Below are the code and all the weights of a small trained network. Each question names an input and a class and asks about switching units off, where a switched-off unit gives its printed mean instead of its output.

import numpy as np


def w(rows, s, z=0):
    codes = np.array(rows[::2]) - 128.0
    scale = np.full(codes.shape[1], s)
    scale[-1] = z or s
    return codes * scale


def f(y):
    return y / 2 * (1 + np.tanh(0.7978845608 * (y + 0.044715 * y**3)))


def log_softmax(a):
    a = a - a.max(-1, keepdims=True)
    return a - np.log(np.exp(a).sum(-1, keepdims=True))


def net(x, mask):
    res = np.array(x, float).reshape(1, 5) / 4 @ E
    y = f(res @ A[0][:, :-1].T + A[0][:, -1])
    res = res + np.where(mask, y, B[0][:, -1]) @ B[0][:, :-1]
    return log_softmax(res[-1] @ U[:, :-1].T + U[:, -1])


A, B = {}, {}
E = w([
[112,124,133,131,114,128],'x0',
[254,44,173,223,116,85],'x1',
[125,212,204,207,93,202],'x2',
[20,144,177,183,189,44],'x3',
[113,122,134,128,118,125],'x4',
],0.0074)
A[0] = w([
[23,136,190,194,153,17,5],'neuron 1',
[134,190,180,161,117,189,51],'neuron 2',
[50,227,81,40,122,152,63],'neuron 3',
[145,245,178,216,81,183,59],'neuron 4',
[157,108,104,84,2,198,102],'neuron 5',
[129,78,84,68,132,55,5],'neuron 6',
],0.008,0.0022)
B[0] = w([
[144,133,1,122,125,108,239],'neuron 1',
[85,73,128,53,118,93,180],'neuron 2',
[191,134,191,203,89,1,253],'neuron 3',
[155,78,107,51,95,61,234],'neuron 4',
[158,164,26,163,146,108,202],'neuron 5',
[133,58,191,79,84,86,181],'neuron 6',
],0.0097,0.0067)
U = w([
[132,123,128,138,131,125,249],'0',
[109,64,141,30,94,104,56],'1',
[134,155,34,158,148,129,114],'2',
[181,110,196,246,109,84,61],'3',
[135,131,144,127,144,131,232],'4',
[83,145,157,162,153,201,140],'5',
[81,148,144,138,165,208,48],'6',
[70,143,192,131,136,253,64],'7',
],0.013,0.011)

Each question gives the input, the list of numbers given to net, and the class t.
The units are the neurons (one row each of A and B). Each row of codes is followed by its name. A weight is (code - 128) times the scale printed after its matrix; where a second scale follows, it is the last column's (A, B and U).
mask holds one flag per neuron, in row order. A switched-off neuron (its flag False) gives its mean, the last column of its row in B, instead of its output. The means were averaged over made-up inputs and are rounded, as every weight is.
A unit's drop is (log p(t) with every unit on - log p(t) with that unit switched off) / (log p(t) with every unit on - log p(t) with every unit switched off).
The circuit of an input: a set's keep is (log p(t) with only the set's units on - log p(t) with every unit switched off) / (log p(t) with every unit on - log p(t) with every unit switched off). Starting from all 6 units, units are removed one at a time, each time the one whose removal leaves the highest keep (on an exact tie, the one counted first), for as long as the keep stays at least 0.8.
units of the circuit, in order: the units of the circuit, biggest drop first
top k neurons: the k neurons with the biggest drops, biggest first
drop when u is switched off: that unit's drop, to one decimal
input [3,-7,7,1,-3], class 1: units of the circuit, in order : neuron 4
input [8,8,-7,-8,7], class 2: top 4 neurons : neuron 5; neuron 3; neuron 4; neuron 2
input [-6,2,7,6,1], class 1: units of the circuit, in order : neuron 4; neuron 2
input [-3,4,6,3,5], class 1: units of the circuit, in order : neuron 4; neuron 3
input [2,-8,-6,-6,-8], class 0: top 3 neurons : neuron 3; neuron 5; neuron 4
input [-7,6,-1,7,-1], class 2: top 2 neurons : neuron 1; neuron 3
input [1,-7,3,6,2], class 3: top 2 neurons : neuron 3; neuron 5
input [6,4,3,4,-2], class 4: top 2 neurons : neuron 3; neuron 5
input [-3,1,-7,-8,-1], class 2: top 3 neurons : neuron 5; neuron 4; neuron 2
input [6,1,-6,7,2], class 2: top 2 neurons : neuron 1; neuron 4
input [-5,-3,6,6,5], class 1: top 3 neurons : neuron 4; neuron 2; neuron 5
input [2,7,7,-2,2], class 1: units of the circuit, in order : neuron 4; neuron 2
input [-1,-4,4,-7,5], class 2: top 2 neurons : neuron 5; neuron 6
input [-6,-8,-2,-3,-6], class 3: units of the circuit, in order : neuron 3
input [-6,-2,7,7,0], class 1: top 2 neurons : neuron 4; neuron 2
input [4,-8,7,5,-4], class 3: top 2 neurons : neuron 3; neuron 6
input [-5,2,-2,-7,3], class 2: top 2 neurons : neuron 5; neuron 3
input [2,-6,4,-3,0], class 3: top 2 neurons : neuron 3; neuron 1
input [6,-8,8,-1,0], class 1: drop when neuron 2 is switched off : 1.1
input [5,-5,8,-4,7], class 1: units of the circuit, in order : neuron 4
input [-8,-2,8,1,2], class 1: drop when neuron 4 is switched off : 0.4
input [3,-3,-4,-7,2], class 2: drop when neuron 1 is switched off : -0.2
